Here is a tiny trained network, its code and every weight. The questions are about switching its units off for an input and a target symbol, where a switched-off unit gives its printed mean instead of its output.

import numpy as np


def w(rows, s, z=0):
    codes = np.array(rows[::2]) - 128.0
    scale = np.full(codes.shape[1], s)
    scale[-1] = z or s
    return codes * scale


def f(y):
    return y / 2 * (1 + np.tanh(0.7978845608 * (y + 0.044715 * y**3)))


def softmax(a):
    e = np.exp(a - a.max(-1, keepdims=True))
    return e / e.sum(-1, keepdims=True)


def log_softmax(a):
    a = a - a.max(-1, keepdims=True)
    return a - np.log(np.exp(a).sum(-1, keepdims=True))


def net(x, mask):
    ids = ['ΔΘΠαημτ'.index(c) for c in x.split()]
    T = len(ids)
    res = E[ids] + P[:T]
    u = 0
    for l in range(2):
        r = res
        for j in range(2):
            rows = slice(2 * j, 2 * j + 2)
            q, k, v = (r @ M[l][rows].T for M in (Q, K, V))
            z = softmax(np.where(np.tri(T) > 0, q @ k.T / 2**0.5, -1e9)) @ v
            o = O[l][rows]
            res = res + np.where(mask[u + j], z, o[:, -1]) @ o[:, :-1]
        u += 2
        y = f(res @ A[l][:, :-1].T + A[l][:, -1])
        res = res + np.where(mask[u : u + 8], y, B[l][:, -1]) @ B[l][:, :-1]
        u += 8
    return log_softmax(res[-1] @ U[:, :-1].T + U[:, -1])


Q, K, V, O, A, B = {}, {}, {}, {}, {}, {}
E = w([
[152,29,145,200],'Δ',
[134,83,137,193],'Θ',
[122,218,135,117],'Π',
[89,177,118,97],'α',
[160,130,125,143],'η',
[173,150,202,214],'μ',
[103,107,248,214],'τ',
],0.012)
P = w([
[128,143,72,114],'0',
[167,129,167,45],'1',
[43,132,38,172],'2',
[162,222,154,191],'3',
[147,54,166,35],'4',
[46,78,68,157],'5',
[172,245,157,195],'6',
[133,11,189,45],'7',
[21,53,107,154],'8',
[198,244,143,207],'9',
],0.012)
Q[0] = w([
[67,209,86,104],'0.h1',
[28,92,145,113],'0.h1',
[253,124,115,178],'0.h2',
[89,15,1,73],'0.h2',
],0.0069)
K[0] = w([
[51,47,203,80],'0.h1',
[148,74,147,45],'0.h1',
[26,153,166,159],'0.h2',
[184,254,13,237],'0.h2',
],0.0073)
V[0] = w([
[254,132,158,30],'0.h1',
[140,85,101,67],'0.h1',
[180,80,99,103],'0.h2',
[194,157,91,93],'0.h2',
],0.0096)
O[0] = w([
[192,114,90,145,68],'0.h1',
[99,69,33,89,3],'0.h1',
[202,1,112,209,68],'0.h2',
[216,162,26,131,91],'0.h2',
],0.0079,0.0023)
A[0] = w([
[110,135,211,118,107],'0.n1',
[123,116,155,191,106],'0.n2',
[112,124,94,188,152],'0.n3',
[75,36,124,93,133],'0.n4',
[92,113,137,133,126],'0.n5',
[244,132,142,39,3],'0.n6',
[104,100,118,146,172],'0.n7',
[138,108,153,191,82],'0.n8',
],0.011,0.006)
B[0] = w([
[142,87,166,50,253],'0.n1',
[119,238,80,50,212],'0.n2',
[34,101,74,190,182],'0.n3',
[126,166,18,55,197],'0.n4',
[179,170,90,160,152],'0.n5',
[28,184,254,102,149],'0.n6',
[75,153,75,185,167],'0.n7',
[159,220,144,69,184],'0.n8',
],0.0064,0.0048)
Q[1] = w([
[104,32,111,207],'1.h1',
[240,185,139,236],'1.h1',
[26,214,133,156],'1.h2',
[252,1,171,126],'1.h2',
],0.0049)
K[1] = w([
[140,141,116,168],'1.h1',
[104,75,87,119],'1.h1',
[65,71,154,143],'1.h2',
[135,255,128,105],'1.h2',
],0.0094)
V[1] = w([
[58,109,64,54],'1.h1',
[210,162,98,147],'1.h1',
[120,78,88,107],'1.h2',
[144,156,41,2],'1.h2',
],0.0098)
O[1] = w([
[71,66,108,103,123],'1.h1',
[120,101,255,99,58],'1.h1',
[110,191,69,142,4],'1.h2',
[127,81,110,65,232],'1.h2',
],0.008,0.0017)
A[1] = w([
[10,146,44,135,253],'1.n1',
[170,142,125,123,165],'1.n2',
[179,112,159,17,173],'1.n3',
[80,89,53,212,36],'1.n4',
[172,47,92,63,128],'1.n5',
[157,146,90,168,171],'1.n6',
[170,180,93,155,200],'1.n7',
[106,64,44,98,57],'1.n8',
],0.012,0.0058)
B[1] = w([
[145,77,174,187,251],'1.n1',
[101,56,73,115,142],'1.n2',
[86,103,78,178,206],'1.n3',
[124,254,125,101,171],'1.n4',
[136,162,127,41,150],'1.n5',
[151,81,49,108,146],'1.n6',
[171,83,137,85,168],'1.n7',
[137,106,197,102,155],'1.n8',
],0.0097,0.014)
U = w([
[205,167,143,97,156],'Δ',
[196,108,71,143,159],'Θ',
[78,248,185,84,87],'Π',
[45,160,71,100,209],'α',
[85,165,108,192,116],'η',
[119,85,184,162,180],'μ',
[109,150,168,114,2],'τ',
],0.011,0.0044)

Each question gives the input, a string of symbols that net reads in full, and the target symbol t.
The units are the heads (2 rows each of Q, K, V and O) and the neurons (one row each of A and B). Each row of codes is followed by its name. A weight is (code - 128) times the scale printed after its matrix; where a second scale follows, it is the last column's (O, A, B and U).
mask holds one flag per unit, layer by layer, with each layer's heads first. A switched-off unit (its flag False) gives its mean, the last column of its rows in O or B, instead of its output. The means were averaged over made-up inputs and are rounded, as every weight is.
A unit's drop is (log p(t) with every unit on - log p(t) with that unit switched off) / (log p(t) with every unit on - log p(t) with every unit switched off).
The circuit of an input: a set's keep is (log p(t) with only the set's units on - log p(t) with every unit switched off) / (log p(t) with every unit on - log p(t) with every unit switched off). Starting from the 12 units with the biggest drops (on a tie, the unit counted first), units are removed one at a time, each time the one whose removal leaves the highest keep (on an exact tie, the one counted first), for as long as the keep stays at least 0.8.
units of the circuit, in order: the units of the circuit, biggest drop first
unit that matters most: the unit with the biggest drop
k most important neurons: the k neurons with the biggest drops, biggest first
k most important neurons of layer l: the k neurons of layer l with the biggest drops, biggest first
heads that matter: for each layer, one digit per head in row order, 1 if its drop is at least 0.15 and else 0, layers parted by /
input μ Π α τ η α η Δ, target α: 3 most important neurons => 1.n1, 1.n3, 0.n4
input τ μ Θ Π, target Δ: unit that matters most => 1.h1
input μ η Θ Π α μ μ μ Δ, target η: heads that matter => 00 / 01
input α α Π α Δ α Δ α Π τ, target Π: heads that matter => 10 / 00
input Δ η Δ η η Π Δ, target Θ: units of the circuit, in order => 0.h2, 1.n6
input Δ Δ Π α Θ, target α: units of the circuit, in order => 1.n1, 1.n3
input α Θ μ Δ, target Δ: heads that matter => 00 / 00
input Δ Δ Π η, target Θ: heads that matter => 01 / 01
input Θ η Π Θ Π μ Π, target Δ: units of the circuit, in order => 1.n7, 0.h2
input μ Θ μ α η μ Θ, target Δ: heads that matter => 10 / 00
input η η μ Δ μ τ Δ η α Θ, target Π: units of the circuit, in order => 0.h1, 1.n1
input α Δ Δ Θ η τ η Π τ μ, target Π: units of the circuit, in order => 0.h2, 1.n1
input α α τ τ α τ η Π, target α: units of the circuit, in order => 1.n3, 1.n1
input Θ μ α, target η: 2 most important neurons of layer 1 => 1.n1, 1.n4
input μ τ τ α η α τ η, target α: units of the circuit, in order => 1.n1
input Δ η Π μ Π μ Π α, target α: 3 most important neurons => 1.n3, 1.n1, 0.n4
input α Θ μ α τ, target α: 2 most important neurons of layer 1 => 1.n3, 1.n1
input η η μ Θ, target Δ: units of the circuit, in order => 1.n3, 1.n7, 0.h2
input Θ Π α, target η: units of the circuit, in order => 1.n4, 1.n1, 0.n1, 0.n3
input μ η α μ, target Δ: heads that matter => 11 / 00
input τ τ Δ Δ, target Π: unit that matters most => 0.h1
input η τ Π α τ, target α: heads that matter => 01 / 00
input τ τ η η Π τ η α, target α: 3 most important neurons => 1.n3, 1.n1, 0.n3
input η α α α η, target α: heads that matter => 00 / 00
input μ μ α α, target Δ: 2 most important neurons of layer 0 => 0.n6, 0.n4
input η η τ τ Θ Π α Θ, target α: 3 most important neurons of layer 1 => 1.n1, 1.n3, 1.n5
input τ Δ η Π, target Θ: heads that matter => 01 / 10
input η α μ μ α Δ η, target Θ: 2 most important neurons of layer 0 => 0.n6, 0.n2
